Here is a tiny trained network, its code and every weight. The questions are about switching its units off for an input and a target symbol, where a switched-off unit gives its printed mean instead of its output.

import numpy as np


def w(rows, s, z=0):
    codes = np.array(rows[::2]) - 128.0
    scale = np.full(codes.shape[1], s)
    scale[-1] = z or s
    return codes * scale


def f(y):
    return np.maximum(y, 0)


def softmax(a):
    e = np.exp(a - a.max(-1, keepdims=True))
    return e / e.sum(-1, keepdims=True)


def log_softmax(a):
    a = a - a.max(-1, keepdims=True)
    return a - np.log(np.exp(a).sum(-1, keepdims=True))


def net(x, mask):
    ids = ['ΔΘΛΠΦΨαβγεζημξσω'.index(c) for c in x.split()]
    T = len(ids)
    res = E[ids] + P[:T]
    u = 0
    for l in range(2):
        q, k, v = (res @ M[l].T for M in (Q, K, V))
        z = softmax(np.where(np.tri(T) > 0, q @ k.T / 4**0.5, -1e9)) @ v
        res = res + np.where(mask[u], z, O[l][:, -1]) @ O[l][:, :-1]
        u += 1
        y = f(res @ A[l][:, :-1].T + A[l][:, -1])
        res = res + np.where(mask[u : u + 16], y, B[l][:, -1]) @ B[l][:, :-1]
        u += 16
    return log_softmax(res[-1] @ U[:, :-1].T + U[:, -1])


Q, K, V, O, A, B = {}, {}, {}, {}, {}, {}
E = w([
[116,95,113,167,61,171,129,168],'Δ',
[77,202,67,139,244,176,123,168],'Θ',
[126,149,65,147,89,132,163,50],'Λ',
[162,170,74,91,84,133,141,118],'Π',
[98,79,125,93,101,107,179,163],'Φ',
[75,119,110,17,121,155,3,106],'Ψ',
[125,86,225,172,98,71,131,106],'α',
[94,141,221,105,142,39,148,122],'β',
[76,129,179,90,108,29,122,227],'γ',
[150,141,164,168,142,72,144,80],'ε',
[136,96,92,146,134,166,157,136],'ζ',
[159,173,151,71,110,147,135,105],'η',
[174,154,148,75,137,194,181,121],'μ',
[82,157,107,140,105,90,150,165],'ξ',
[121,68,156,196,156,67,155,137],'σ',
[148,118,96,134,129,174,224,112],'ω',
],0.02)
P = w([
[56,32,69,50,43,199,133,120],'0',
[153,216,21,139,50,94,184,115],'1',
[105,218,69,153,66,101,205,96],'2',
[121,195,40,190,32,143,143,148],'3',
[127,142,2,235,37,153,69,249],'4',
[78,159,86,229,13,139,127,178],'5',
[141,105,39,201,22,207,92,211],'6',
],0.0056)
Q[0] = w([
[255,191,204,206,224,123,119,36],'0.h0',
[187,90,142,217,158,127,167,100],'0.h0',
[72,161,140,97,44,26,83,137],'0.h0',
[77,123,24,119,168,114,203,48],'0.h0',
],0.007)
K[0] = w([
[202,60,147,60,236,12,91,139],'0.h0',
[178,116,133,97,65,167,225,173],'0.h0',
[1,192,7,136,46,156,126,81],'0.h0',
[154,61,119,127,197,32,188,77],'0.h0',
],0.0053)
V[0] = w([
[68,190,151,106,109,68,194,183],'0.h0',
[60,180,89,203,101,110,193,122],'0.h0',
[94,97,32,80,254,91,106,131],'0.h0',
[148,116,151,143,38,186,145,167],'0.h0',
],0.0085)
O[0] = w([
[211,105,14,50,168,234,159,135,166],'0.h0',
[247,81,112,172,134,171,150,101,254],'0.h0',
[101,88,140,152,108,189,157,102,73],'0.h0',
[67,130,152,63,33,165,118,139,183],'0.h0',
],0.011,0.0077)
A[0] = w([
[117,64,140,132,95,163,106,155,129],'0.n0',
[223,165,142,142,125,66,100,126,201],'0.n1',
[142,146,36,28,64,130,180,151,216],'0.n2',
[112,127,114,134,124,65,140,219,139],'0.n3',
[117,90,254,109,154,100,51,105,66],'0.n4',
[168,125,106,104,46,96,110,168,183],'0.n5',
[105,96,114,64,102,47,82,62,164],'0.n6',
[99,144,157,162,117,97,89,140,139],'0.n7',
[157,127,175,94,128,106,156,14,252],'0.n8',
[194,241,201,143,180,192,149,115,123],'0.n9',
[121,179,81,133,116,73,78,129,130],'0.n10',
[107,209,151,65,167,146,48,171,78],'0.n11',
[206,172,189,120,139,145,107,104,107],'0.n12',
[93,101,112,106,129,109,154,138,198],'0.n13',
[92,198,141,181,132,99,175,150,151],'0.n14',
[49,151,120,207,165,194,141,95,206],'0.n15',
],0.0087,0.0032)
B[0] = w([
[84,230,174,179,123,73,188,45,177],'0.n0',
[158,45,47,200,127,210,151,74,200],'0.n1',
[130,143,215,196,183,151,88,218,254],'0.n2',
[184,169,88,108,173,200,160,61,157],'0.n3',
[197,143,29,87,212,154,120,134,144],'0.n4',
[131,206,51,154,192,180,182,152,224],'0.n5',
[205,155,96,198,96,135,56,148,150],'0.n6',
[167,88,1,128,147,138,91,135,140],'0.n7',
[133,124,65,210,111,176,72,168,180],'0.n8',
[122,96,107,168,89,161,180,207,147],'0.n9',
[136,15,104,118,197,142,176,139,139],'0.n10',
[160,96,213,171,173,68,168,146,142],'0.n11',
[33,108,102,135,152,118,210,148,145],'0.n12',
[102,72,172,191,91,177,51,204,148],'0.n13',
[81,43,116,179,173,232,125,198,135],'0.n14',
[132,88,149,175,46,193,147,160,151],'0.n15',
],0.0052,0.011)
Q[1] = w([
[39,96,199,68,189,110,101,74],'1.h0',
[54,178,74,3,101,70,130,40],'1.h0',
[49,108,176,2,156,29,114,52],'1.h0',
[115,148,111,108,143,97,181,146],'1.h0',
],0.0076)
K[1] = w([
[175,174,62,179,104,81,190,111],'1.h0',
[214,169,132,161,139,135,230,160],'1.h0',
[168,164,111,135,114,62,255,174],'1.h0',
[143,81,149,100,96,141,169,182],'1.h0',
],0.0099)
V[1] = w([
[140,94,104,161,130,106,109,26],'1.h0',
[183,121,55,135,160,155,117,125],'1.h0',
[68,102,103,171,86,159,221,129],'1.h0',
[152,43,123,146,249,109,169,159],'1.h0',
],0.011)
O[1] = w([
[139,112,102,91,85,171,5,107,102],'1.h0',
[243,149,241,206,168,157,132,121,203],'1.h0',
[57,77,159,153,126,186,162,144,255],'1.h0',
[176,62,114,109,34,89,105,198,149],'1.h0',
],0.012,0.0081)
A[1] = w([
[115,170,149,138,74,167,116,119,101],'1.n0',
[82,126,74,93,137,90,179,139,30],'1.n1',
[130,155,130,139,59,158,123,164,115],'1.n2',
[116,222,130,128,165,96,143,84,179],'1.n3',
[34,149,79,95,150,121,156,73,4],'1.n4',
[178,105,118,153,117,146,186,80,122],'1.n5',
[65,154,82,118,139,153,122,89,122],'1.n6',
[172,103,2,98,150,204,148,205,134],'1.n7',
[107,82,171,165,145,174,98,112,97],'1.n8',
[159,143,99,147,106,172,179,128,134],'1.n9',
[70,149,119,64,100,97,70,171,93],'1.n10',
[170,209,184,165,206,136,131,82,130],'1.n11',
[95,94,100,126,143,130,199,129,101],'1.n12',
[76,111,163,164,177,169,98,120,179],'1.n13',
[116,144,92,109,125,46,193,147,103],'1.n14',
[154,132,11,93,132,100,84,54,98],'1.n15',
],0.0091,0.0037)
B[1] = w([
[141,24,132,126,186,70,182,156,160],'1.n0',
[169,149,85,100,92,186,137,81,167],'1.n1',
[178,90,130,113,203,83,102,119,187],'1.n2',
[109,92,57,77,155,9,92,125,168],'1.n3',
[176,46,88,56,111,203,81,167,179],'1.n4',
[48,205,124,103,155,146,95,227,239],'1.n5',
[251,128,141,110,157,173,154,188,164],'1.n6',
[70,104,180,124,70,98,110,52,252],'1.n7',
[138,200,75,35,144,81,66,110,220],'1.n8',
[127,122,152,68,186,34,101,105,243],'1.n9',
[160,127,123,130,33,112,111,54,132],'1.n10',
[62,27,116,96,7,154,199,79,251],'1.n11',
[135,217,138,124,102,135,92,192,208],'1.n12',
[174,136,205,94,174,72,119,108,206],'1.n13',
[99,183,254,94,43,188,52,53,173],'1.n14',
[201,115,143,226,130,197,182,170,142],'1.n15',
],0.0057,0.02)
U = w([
[127,159,145,112,93,114,139,95,4],'Δ',
[73,164,92,158,172,113,110,138,227],'Θ',
[70,93,103,126,74,126,106,121,177],'Λ',
[125,81,89,202,155,166,191,132,138],'Π',
[106,128,116,142,183,120,101,148,79],'Φ',
[192,135,104,153,45,206,203,44,126],'Ψ',
[184,127,81,81,164,3,147,91,151],'α',
[71,170,125,172,84,203,134,111,133],'β',
[119,156,90,133,128,123,126,106,163],'γ',
[118,199,109,94,69,152,96,93,34],'ε',
[134,125,80,83,138,115,169,109,123],'ζ',
[110,144,172,133,147,137,119,17,203],'η',
[148,200,96,112,133,128,43,127,127],'μ',
[125,157,92,150,112,223,109,149,82],'ξ',
[109,179,107,99,86,70,129,45,140],'σ',
[71,107,125,142,136,74,181,59,53],'ω',
],0.0064,0.0032)

Each question gives the input, a string of symbols that net reads in full, and the target symbol t.
The units are the heads (4 rows each of Q, K, V and O) and the neurons (one row each of A and B). Each row of codes is followed by its name. A weight is (code - 128) times the scale printed after its matrix; where a second scale follows, it is the last column's (O, A, B and U).
mask holds one flag per unit, layer by layer, with each layer's heads first. A switched-off unit (its flag False) gives its mean, the last column of its rows in O or B, instead of its output. The means were averaged over made-up inputs and are rounded, as every weight is.
A unit's drop is (log p(t) with every unit on - log p(t) with that unit switched off) / (log p(t) with every unit on - log p(t) with every unit switched off).
The circuit of an input: a set's keep is (log p(t) with only the set's units on - log p(t) with every unit switched off) / (log p(t) with every unit on - log p(t) with every unit switched off). Starting from the 12 units with the biggest drops (on a tie, the unit counted first), units are removed one at a time, each time the one whose removal leaves the highest keep (on an exact tie, the one counted first), for as long as the keep stays at least 0.8.
units of the circuit, in order: the units of the circuit, biggest drop first
top k neurons: the k neurons with the biggest drops, biggest first
k most important neurons of layer l: the k neurons of layer l with the biggest drops, biggest first
input β Λ Λ ε Φ β, target α: top 2 neurons	[1.n11; 0.n2]
input Λ σ ε, target η: units of the circuit, in order	[1.h0]
input ε α α Δ Λ Δ σ, target μ: top 2 neurons	[0.n5; 1.n11]
input α Δ ε σ, target Ψ: 2 most important neurons of layer 0	[0.n4; 0.n6]
input Λ α σ σ, target η: units of the circuit, in order	[1.h0; 1.n13]
input σ Λ γ Δ σ, target Λ: units of the circuit, in order	[1.h0; 0.h0]
input α σ σ σ Δ, target Ψ: 2 most important neurons of layer 1	[1.n11; 1.n8]
input Λ Λ ξ σ α ε, target η: units of the circuit, in order	[1.h0; 0.h0; 1.n13]
input α Λ ζ, target Ψ: top 2 neurons	[1.n11; 0.n4]
input σ σ Λ, target Λ: units of the circuit, in order	[1.h0; 0.h0; 0.n5]
input Δ β Π α β σ α, target ζ: 2 most important neurons of layer 1	[1.n3; 1.n4]
input α Λ ε Ψ σ Λ σ, target Ψ: units of the circuit, in order	[1.h0; 1.n11]
input σ σ β β β γ Δ, target Λ: units of the circuit, in order	[0.n5; 1.h0; 0.h0]
input β β α, target α: units of the circuit, in order	[1.h0; 0.h0]
input σ σ η σ γ, target Λ: units of the circuit, in order	[1.h0; 0.n5]
input ε Π σ σ, target μ: units of the circuit, in order	[1.h0; 1.n11]
input β α σ σ, target α: 2 most important neurons of layer 0	[0.n2; 0.n0]
input β σ σ σ ξ, target α: units of the circuit, in order	[1.h0; 0.h0; 1.n9]
input σ σ σ Φ, target Λ: most important neuron of layer 1	[1.n7]
input Λ α σ β σ, target η: units of the circuit, in order	[1.h0; 1.n13]
input ε Φ Δ, target μ: units of the circuit, in order	[1.h0; 1.n11]
input σ Δ Λ Δ, target Λ: top 3 neurons	[0.n5; 1.n7; 1.n13]
input Δ Λ α Λ σ, target ζ: top 2 neurons	[1.n3; 1.n4]
input Λ ω β η Δ σ η, target η: top 2 neurons	[1.n13; 0.n5]
input σ β γ, target Λ: units of the circuit, in order	[1.h0; 1.n7; 0.h0]
input μ ε Θ, target ε: 3 most important neurons of layer 1	[1.n14; 1.n12; 1.n1]
input Θ σ σ σ, target Φ: most important neuron of layer 0	[0.n15]
input Φ Π Λ σ σ Λ, target β: top neuron	[0.n2]
input Θ α Θ, target Φ: 3 most important neurons of layer 1	[1.n8; 1.n11; 1.n13]
